Here is a tiny trained network, its code and every weight. The questions are about switching its units off for an input and a target symbol, where a switched-off unit gives its printed mean instead of its output.

import numpy as np


def w(rows, s, z=0):
    codes = np.array(rows[::2]) - 128.0
    scale = np.full(codes.shape[1], s)
    scale[-1] = z or s
    return codes * scale


def f(y):
    return y / 2 * (1 + np.tanh(0.7978845608 * (y + 0.044715 * y**3)))


def softmax(a):
    e = np.exp(a - a.max(-1, keepdims=True))
    return e / e.sum(-1, keepdims=True)


def log_softmax(a):
    a = a - a.max(-1, keepdims=True)
    return a - np.log(np.exp(a).sum(-1, keepdims=True))


def net(x, mask):
    ids = ['ΠΣΦβγδεημξψ'.index(c) for c in x.split()]
    T = len(ids)
    res = E[ids] + P[:T]
    u = 0
    for l in range(2):
        r = res
        for j in range(2):
            rows = slice(3 * j, 3 * j + 3)
            q, k, v = (r @ M[l][rows].T for M in (Q, K, V))
            z = softmax(np.where(np.tri(T) > 0, q @ k.T / 3**0.5, -1e9)) @ v
            o = O[l][rows]
            res = res + np.where(mask[u + j], z, o[:, -1]) @ o[:, :-1]
        u += 2
        y = f(res @ A[l][:, :-1].T + A[l][:, -1])
        res = res + np.where(mask[u : u + 16], y, B[l][:, -1]) @ B[l][:, :-1]
        u += 16
    return log_softmax(res[-1] @ U[:, :-1].T + U[:, -1])


Q, K, V, O, A, B = {}, {}, {}, {}, {}, {}
E = w([
[111,159,162,237,48],'Π',
[177,159,126,139,129],'Σ',
[90,111,98,242,177],'Φ',
[180,138,143,136,123],'β',
[58,131,179,225,130],'γ',
[169,109,155,133,122],'δ',
[172,161,131,100,123],'ε',
[58,100,98,98,178],'η',
[168,186,116,95,127],'μ',
[157,139,165,98,109],'ξ',
[11,138,163,80,167],'ψ',
],0.011)
P = w([
[139,39,169,137,137],'0',
[118,151,90,179,146],'1',
[122,162,62,163,123],'2',
[125,179,57,154,106],'3',
[124,182,49,151,91],'4',
[127,194,45,140,80],'5',
[123,183,40,133,69],'6',
[130,185,32,126,59],'7',
[134,193,27,122,48],'8',
[135,198,19,118,37],'9',
[133,192,13,114,32],'10',
[140,214,9,102,20],'11',
[135,204,2,95,10],'12',
],0.0065)
Q[0] = w([
[5,212,226,101,127],'0.h1',
[34,114,99,95,193],'0.h1',
[154,133,44,45,186],'0.h1',
[123,112,78,246,140],'0.h2',
[163,140,127,153,65],'0.h2',
[149,161,21,111,184],'0.h2',
],0.021)
K[0] = w([
[46,187,179,59,90],'0.h1',
[62,95,125,117,252],'0.h1',
[138,118,13,30,137],'0.h1',
[175,98,100,198,157],'0.h2',
[171,188,138,151,58],'0.h2',
[175,83,20,94,110],'0.h2',
],0.02)
V[0] = w([
[165,11,49,197,202],'0.h1',
[133,136,154,84,103],'0.h1',
[79,187,177,30,12],'0.h1',
[3,166,232,91,118],'0.h2',
[234,78,23,166,87],'0.h2',
[144,99,84,126,105],'0.h2',
],0.006)
O[0] = w([
[77,234,222,38,24,29],'0.h1',
[145,105,146,161,155,2],'0.h1',
[147,67,128,171,220,251],'0.h1',
[195,127,2,85,33,52],'0.h2',
[47,145,244,155,212,227],'0.h2',
[133,146,177,139,136,233],'0.h2',
],0.004,0.00052)
A[0] = w([
[29,212,27,94,10,1],'0.n1',
[171,146,154,106,177,116],'0.n2',
[161,249,139,133,69,39],'0.n3',
[145,12,246,85,143,65],'0.n4',
[105,150,181,22,115,76],'0.n5',
[247,121,132,21,254,45],'0.n6',
[217,105,173,139,160,109],'0.n7',
[154,218,86,161,182,45],'0.n8',
[181,85,106,135,170,123],'0.n9',
[188,114,150,126,178,117],'0.n10',
[160,74,223,156,141,46],'0.n11',
[239,33,177,35,154,53],'0.n12',
[240,150,41,92,93,23],'0.n13',
[179,134,154,118,180,116],'0.n14',
[105,61,86,217,253,68],'0.n15',
[116,143,174,88,144,70],'0.n16',
],0.0087,0.0083)
B[0] = w([
[194,121,6,136,158,247],'0.n1',
[141,120,117,115,75,63],'0.n2',
[159,98,108,80,138,56],'0.n3',
[61,121,158,133,75,66],'0.n4',
[125,96,166,157,103,39],'0.n5',
[200,81,68,235,158,40],'0.n6',
[132,154,98,94,60,58],'0.n7',
[117,75,185,115,95,61],'0.n8',
[110,146,141,99,118,70],'0.n9',
[127,132,123,101,76,51],'0.n10',
[68,191,133,177,134,53],'0.n11',
[109,80,47,148,156,61],'0.n12',
[96,144,220,142,135,34],'0.n13',
[136,124,118,109,72,57],'0.n14',
[51,139,193,134,148,57],'0.n15',
[118,104,130,152,127,14],'0.n16',
],0.022,0.0014)
Q[1] = w([
[218,212,157,143,111],'1.h1',
[106,156,92,1,207],'1.h1',
[197,144,171,13,128],'1.h1',
[139,120,160,132,156],'1.h2',
[138,244,106,159,171],'1.h2',
[135,67,143,109,80],'1.h2',
],0.04)
K[1] = w([
[128,43,157,111,50],'1.h1',
[61,107,141,4,202],'1.h1',
[127,107,86,21,35],'1.h1',
[169,129,134,104,116],'1.h2',
[187,182,185,103,118],'1.h2',
[83,140,91,156,139],'1.h2',
],0.042)
V[1] = w([
[204,107,147,103,230],'1.h1',
[156,67,9,99,123],'1.h1',
[5,48,136,144,125],'1.h1',
[108,175,158,115,156],'1.h2',
[142,118,118,120,124],'1.h2',
[144,131,98,147,126],'1.h2',
],0.011)
O[1] = w([
[220,76,209,128,207,210],'1.h1',
[108,194,179,210,99,252],'1.h1',
[196,131,86,254,103,221],'1.h1',
[110,82,96,128,96,217],'1.h2',
[141,132,126,106,122,153],'1.h2',
[131,162,148,116,126,120],'1.h2',
],0.009,0.0028)
A[1] = w([
[117,141,149,144,93,40],'1.n1',
[144,117,166,49,115,88],'1.n2',
[137,104,145,131,136,74],'1.n3',
[124,176,192,147,85,80],'1.n4',
[103,139,97,120,109,7],'1.n5',
[77,113,160,155,142,89],'1.n6',
[160,78,164,72,126,45],'1.n7',
[119,121,107,134,156,58],'1.n8',
[151,137,202,115,105,112],'1.n9',
[22,115,218,177,169,168],'1.n10',
[141,147,188,166,104,42],'1.n11',
[118,148,135,71,101,122],'1.n12',
[6,94,255,182,155,102],'1.n13',
[77,102,145,116,148,163],'1.n14',
[139,104,137,127,114,78],'1.n15',
[170,132,164,131,102,181],'1.n16',
],0.022,0.011)
B[1] = w([
[166,124,75,113,125,121],'1.n1',
[204,27,10,112,144,224],'1.n2',
[138,162,177,80,47,91],'1.n3',
[107,93,141,59,211,215],'1.n4',
[203,131,154,227,122,112],'1.n5',
[163,142,212,77,111,119],'1.n6',
[128,242,245,178,120,144],'1.n7',
[104,165,176,93,141,208],'1.n8',
[157,155,199,140,202,200],'1.n9',
[124,55,151,137,57,242],'1.n10',
[177,254,114,195,65,159],'1.n11',
[92,184,153,78,74,252],'1.n12',
[134,194,81,123,180,140],'1.n13',
[131,111,174,164,93,163],'1.n14',
[180,90,159,119,150,92],'1.n15',
[92,68,161,129,97,231],'1.n16',
],0.026,0.0036)
U = w([
[75,13,133,170,101,255],'Π',
[100,166,1,147,250,231],'Σ',
[172,120,115,108,131,48],'Φ',
[146,55,100,87,193,5],'β',
[122,164,173,137,165,83],'γ',
[195,129,123,105,119,45],'δ',
[173,122,116,114,130,49],'ε',
[96,201,121,114,75,75],'η',
[161,150,85,176,108,53],'μ',
[127,127,64,73,84,44],'ξ',
[57,153,140,65,124,69],'ψ',
],0.0044,0.0063)

Each question gives the input, a string of symbols that net reads in full, and the target symbol t.
The units are the heads (3 rows each of Q, K, V and O) and the neurons (one row each of A and B). Each row of codes is followed by its name. A weight is (code - 128) times the scale printed after its matrix; where a second scale follows, it is the last column's (O, A, B and U).
mask holds one flag per unit, layer by layer, with each layer's heads first. A switched-off unit (its flag False) gives its mean, the last column of its rows in O or B, instead of its output. The means were averaged over made-up inputs and are rounded, as every weight is.
A unit's drop is (log p(t) with every unit on - log p(t) with that unit switched off) / (log p(t) with every unit on - log p(t) with every unit switched off).
The circuit of an input: a set's keep is (log p(t) with only the set's units on - log p(t) with every unit switched off) / (log p(t) with every unit on - log p(t) with every unit switched off). Starting from the 12 units with the biggest drops (on a tie, the unit counted first), units are removed one at a time, each time the one whose removal leaves the highest keep (on an exact tie, the one counted first), for as long as the keep stays at least 0.8.
units of the circuit, in order: the units of the circuit, biggest drop first
unit that matters most: the unit with the biggest drop
k most important neurons: the k neurons with the biggest drops, biggest first
k most important neurons of layer l: the k neurons of layer l with the biggest drops, biggest first
which heads matter: for each layer, one digit per head in row order, 1 if its drop is at least 0.15 and else 0, layers parted by /
input ε Σ η η Σ δ ε ψ Φ η β ψ η, target Σ: units of the circuit, in order -> (1.n10; 0.n1)
input δ ε η μ η Σ, target μ: which heads matter -> 01 / 10
input ψ Π ψ ψ ξ η Σ ξ η, target Σ: which heads matter -> 10 / 00
input Σ ε ψ η η μ ψ ψ η η Π γ, target Π: units of the circuit, in order -> (1.h1; 1.n10; 0.n6)
input δ η β ε, target μ: which heads matter -> 01 / 10
input ξ Π ε, target Σ: 4 most important neurons -> (0.n12; 0.n4; 1.n4; 0.n7)
input μ η η Π η Φ η η μ η ε, target β: 2 most important neurons -> (1.n2; 0.n7)
input Φ Φ μ, target δ: 3 most important neurons -> (1.n2; 1.n7; 1.n12)
input η Φ ψ, target Π: which heads matter -> 10 / 00
input η η Φ, target Π: which heads matter -> 00 / 00
input μ γ β, target β: units of the circuit, in order -> (1.n2; 1.h1)
input μ ξ μ ψ ξ η ψ ξ, target β: 2 most important neurons of layer 1 -> (1.n2; 1.n4)
input η ψ δ γ β η γ, target Σ: 2 most important neurons of layer 1 -> (1.n10; 1.n16)
input ψ ψ Σ ψ η η β ψ η η μ, target γ: 2 most important neurons -> (1.n11; 1.n9)
input ψ μ η η η ξ, target γ: unit that matters most -> 0.h2
input Σ ψ Φ η ψ η η ξ, target ξ: 4 most important neurons -> (1.n2; 0.n7; 1.n12; 0.n4)
input η γ Σ β Σ Σ Π Φ Σ γ μ η ψ, target Π: which heads matter -> 10 / 10
input γ Π ε ψ δ η η ψ ψ Π, target Σ: which heads matter -> 00 / 10
input ψ ξ η η Σ, target γ: which heads matter -> 01 / 10
input η Φ η ψ Σ Σ ψ γ η Φ ψ β δ, target Π: 2 most important neurons -> (1.n16; 0.n1)
input ξ ξ δ δ Σ, target Σ: unit that matters most -> 0.n12
input Φ β ψ ξ μ η Σ, target δ: 4 most important neurons -> (1.n2; 1.n7; 1.n12; 1.n9)
input Φ η ψ ψ η ψ ψ ε Σ ξ ψ β, target δ: which heads matter -> 00 / 10
input Σ Φ ε, target ξ: which heads matter -> 11 / 10
input β ψ η μ ψ η Σ Φ η η ψ η ε, target η: unit that matters most -> 1.h1
input ε Φ Σ Φ μ ε, target ψ: 4 most important neurons -> (0.n12; 0.n4; 1.n12; 0.n7)
